Below are the code and all the weights of a small trained network. Each question names an input and a class and asks about switching units off, where a switched-off unit gives its printed mean instead of its output.

import numpy as np


def w(rows, s, z=0):
    codes = np.array(rows[::2]) - 128.0
    scale = np.full(codes.shape[1], s)
    scale[-1] = z or s
    return codes * scale


def f(y):
    return np.maximum(y, 0)


def log_softmax(a):
    a = a - a.max(-1, keepdims=True)
    return a - np.log(np.exp(a).sum(-1, keepdims=True))


def net(x, mask):
    res = np.array(x, float).reshape(1, 2) / 4 @ E
    y = f(res @ A[0][:, :-1].T + A[0][:, -1])
    res = res + np.where(mask, y, B[0][:, -1]) @ B[0][:, :-1]
    return log_softmax(res[-1] @ U[:, :-1].T + U[:, -1])


A, B = {}, {}
E = w([
[118,227,190,64],'x0',
[132,37,120,5],'x1',
],0.012)
A[0] = w([
[137,220,150,164,106],'N0',
[143,90,85,136,211],'N1',
[146,144,110,220,156],'N2',
[153,122,101,205,201],'N3',
[140,223,150,90,217],'N4',
[108,191,104,155,255],'N5',
[107,111,121,181,168],'N6',
[158,83,148,174,185],'N7',
[144,4,105,13,204],'N8',
[52,93,88,164,204],'N9',
[122,126,134,177,135],'N10',
],0.015,0.0052)
B[0] = w([
[139,13,140,77,189],'N0',
[171,112,171,143,171],'N1',
[166,149,83,126,189],'N2',
[191,148,125,135,183],'N3',
[95,160,190,44,206],'N4',
[124,139,113,73,185],'N5',
[163,142,126,129,162],'N6',
[172,137,142,145,164],'N7',
[41,107,134,253,254],'N8',
[179,130,153,135,171],'N9',
[140,154,104,120,156],'N10',
],0.037,0.021)
U = w([
[178,212,191,143,64],'0',
[124,127,137,59,223],'1',
[77,83,114,198,200],'2',
[195,168,145,193,57],'3',
[230,190,12,116,179],'4',
[100,206,152,136,114],'5',
[121,169,35,126,2],'6',
],0.012,0.0024)

Each question gives the input, the list of numbers given to net, and the class t.
The units are the neurons (one row each of A and B). Each row of codes is followed by its name. A weight is (code - 128) times the scale printed after its matrix; where a second scale follows, it is the last column's (A, B and U).
mask holds one flag per neuron, in row order. A switched-off neuron (its flag False) gives its mean, the last column of its row in B, instead of its output. The means were averaged over made-up inputs and are rounded, as every weight is.
A unit's drop is (log p(t) with every unit on - log p(t) with that unit switched off) / (log p(t) with every unit on - log p(t) with every unit switched off).
k most important neurons: the k neurons with the biggest drops, biggest first
drop when u is switched off: that unit's drop, to one decimal
input [1,-8], class 4: most important neuron => (N2)
input [3,2], class 5: 2 most important neurons => (N0; N8)
input [-6,-1], class 4: 2 most important neurons => (N8; N2)
input [1,-3], class 1: 2 most important neurons => (N8; N0)
input [2,-8], class 1: 2 most important neurons => (N0; N4)
input [6,3], class 5: 2 most important neurons => (N0; N4)
input [-1,0], class 3: 3 most important neurons => (N8; N4; N2)
input [5,2], class 1: 2 most important neurons => (N8; N4)
input [6,4], class 5: 2 most important neurons => (N4; N0)
input [3,-7], class 1: drop when N0 is switched off => 0.3
input [-2,-2], class 4: drop when N0 is switched off => 0.0
input [-3,1], class 3: drop when N8 is switched off => 0.1
input [-1,-2], class 4: drop when N8 is switched off => 0.5
